Here is a tiny trained network, its code and every weight. The questions are about switching its units off for an input and a class, where a switched-off unit gives its printed mean instead of its output.

import numpy as np


def w(rows, s, z=0):
    codes = np.array(rows[::2]) - 128.0
    scale = np.full(codes.shape[1], s)
    scale[-1] = z or s
    return codes * scale


def f(y):
    return y / 2 * (1 + np.tanh(0.7978845608 * (y + 0.044715 * y**3)))


def log_softmax(a):
    a = a - a.max(-1, keepdims=True)
    return a - np.log(np.exp(a).sum(-1, keepdims=True))


def net(x, mask):
    res = np.array(x, float).reshape(1, 7) / 4 @ E
    y = f(res @ A[0][:, :-1].T + A[0][:, -1])
    res = res + np.where(mask, y, B[0][:, -1]) @ B[0][:, :-1]
    return log_softmax(res[-1] @ U[:, :-1].T + U[:, -1])


A, B = {}, {}
E = w([
[110,125,131,138,136,148],'x0',
[126,118,82,2,123,173],'x1',
[131,162,193,141,16,191],'x2',
[168,146,224,141,181,186],'x3',
[44,110,127,150,157,206],'x4',
[170,25,122,133,99,178],'x5',
[149,133,126,122,123,111],'x6',
],0.0089)
A[0] = w([
[147,134,129,166,105,108,192],'N0',
[117,67,66,175,233,98,157],'N1',
[75,181,126,116,145,128,170],'N2',
[130,50,114,145,117,170,113],'N3',
[122,44,120,96,130,184,106],'N4',
[177,134,160,141,186,161,103],'N5',
[135,127,141,203,139,114,53],'N6',
[113,226,124,106,151,125,255],'N7',
[104,105,116,139,180,107,111],'N8',
[83,139,53,158,75,98,201],'N9',
[138,134,185,149,129,108,214],'N10',
[82,75,73,119,69,74,130],'N11',
[196,63,103,152,124,140,109],'N12',
[71,118,166,156,46,164,116],'N13',
[100,111,148,139,91,155,84],'N14',
[123,161,148,124,46,159,68],'N15',
[120,148,147,1,127,147,114],'N16',
[130,110,83,161,156,201,141],'N17',
[70,96,108,106,184,163,156],'N18',
[96,121,66,161,67,111,146],'N19',
[72,163,109,162,134,136,193],'N20',
[136,115,201,140,167,123,70],'N21',
[141,112,145,88,186,118,156],'N22',
[92,102,169,206,114,64,71],'N23',
],0.0098,0.0014)
B[0] = w([
[80,121,113,68,145,144,164],'N0',
[160,211,93,48,122,115,254],'N1',
[175,93,175,204,136,1,181],'N2',
[181,111,183,167,72,98,177],'N3',
[146,115,151,143,64,89,191],'N4',
[120,140,171,88,211,140,184],'N5',
[41,95,69,134,58,104,184],'N6',
[205,10,135,211,141,62,213],'N7',
[144,178,103,124,106,143,172],'N8',
[158,78,197,129,222,188,212],'N9',
[85,91,92,121,124,170,181],'N10',
[141,101,192,112,196,167,212],'N11',
[157,146,96,166,104,57,182],'N12',
[145,217,114,123,115,146,200],'N13',
[131,197,122,132,126,86,150],'N14',
[156,225,55,90,135,194,187],'N15',
[18,50,98,140,81,60,216],'N16',
[182,144,138,153,116,119,169],'N17',
[158,155,110,121,83,87,199],'N18',
[167,116,167,69,201,173,190],'N19',
[188,128,154,145,93,92,180],'N20',
[87,105,179,106,98,139,178],'N21',
[66,148,28,121,200,156,173],'N22',
[13,107,94,98,80,138,212],'N23',
],0.0064,0.0068)
U = w([
[135,253,83,74,125,139,106],'0',
[199,91,161,199,92,67,65],'1',
[47,106,101,105,81,118,38],'2',
[142,121,198,97,189,175,151],'3',
[165,162,139,138,98,90,112],'4',
[159,124,95,158,132,155,248],'5',
],0.011,0.0016)

Each question gives the input, the list of numbers given to net, and the class t.
The units are the neurons (one row each of A and B). Each row of codes is followed by its name. A weight is (code - 128) times the scale printed after its matrix; where a second scale follows, it is the last column's (A, B and U).
mask holds one flag per neuron, in row order. A switched-off neuron (its flag False) gives its mean, the last column of its row in B, instead of its output. The means were averaged over made-up inputs and are rounded, as every weight is.
A unit's drop is (log p(t) with every unit on - log p(t) with that unit switched off) / (log p(t) with every unit on - log p(t) with every unit switched off).
The circuit of an input: a set's keep is (log p(t) with only the set's units on - log p(t) with every unit switched off) / (log p(t) with every unit on - log p(t) with every unit switched off). Starting from the 12 units with the biggest drops (on a tie, the unit counted first), units are removed one at a time, each time the one whose removal leaves the highest keep (on an exact tie, the one counted first), for as long as the keep stays at least 0.8.
circuit, biggest first: the units of the circuit, biggest drop first
most important unit: the unit with the biggest drop
top k neurons: the k neurons with the biggest drops, biggest first
input [-7,7,-3,-8,4,-7,2], class 3: top neuron => [N9]
input [-3,-8,5,3,4,-4,-3], class 2: circuit, biggest first => [N23, N6]
input [-2,-4,6,-8,5,-3,-5], class 3: circuit, biggest first => [N9, N19]
input [-4,6,8,-4,6,7,3], class 0: top 2 neurons => [N15, N13]
input [6,0,4,-4,-2,-7,3], class 1: circuit, biggest first => [N7, N2]
input [7,6,7,2,8,-5,-7], class 4: top 2 neurons => [N2, N7]
input [5,1,4,2,5,-8,1], class 1: circuit, biggest first => [N7, N2]
input [0,6,-5,4,-6,-5,-2], class 2: top 2 neurons => [N16, N22]
input [6,-4,0,-8,8,1,7], class 3: circuit, biggest first => [N9, N19]
input [-4,1,8,6,3,0,-2], class 0: top 2 neurons => [N15, N13]
input [-7,3,-5,-7,3,-6,-5], class 3: circuit, biggest first => [N9, N11]
input [-8,2,-7,-8,-4,1,6], class 3: circuit, biggest first => [N11, N9]
input [-1,2,2,-7,5,7,-5], class 1: circuit, biggest first => [N3, N4]
input [-7,4,-6,3,-1,-7,-7], class 1: circuit, biggest first => [N7]
input [2,-7,-7,6,7,2,4], class 0: circuit, biggest first => [N1, N7]
input [-1,-8,8,-3,-5,0,-1], class 0: circuit, biggest first => [N15, N13]
input [-6,4,-6,-5,-4,4,1], class 0: top 4 neurons => [N1, N7, N2, N22]
input [-1,-3,5,6,-4,-8,8], class 1: top 2 neurons => [N7, N1]
input [6,-5,-1,7,-5,6,3], class 3: top 2 neurons => [N5, N7]
input [-2,6,7,-8,-3,8,-8], class 1: top 2 neurons => [N3, N4]
input [6,8,-2,1,1,-1,-6], class 2: most important unit => N16
input [-3,-4,5,5,-2,5,5], class 0: circuit, biggest first => [N7, N15, N13]
input [6,-7,5,0,5,2,4], class 2: top 2 neurons => [N23, N6]
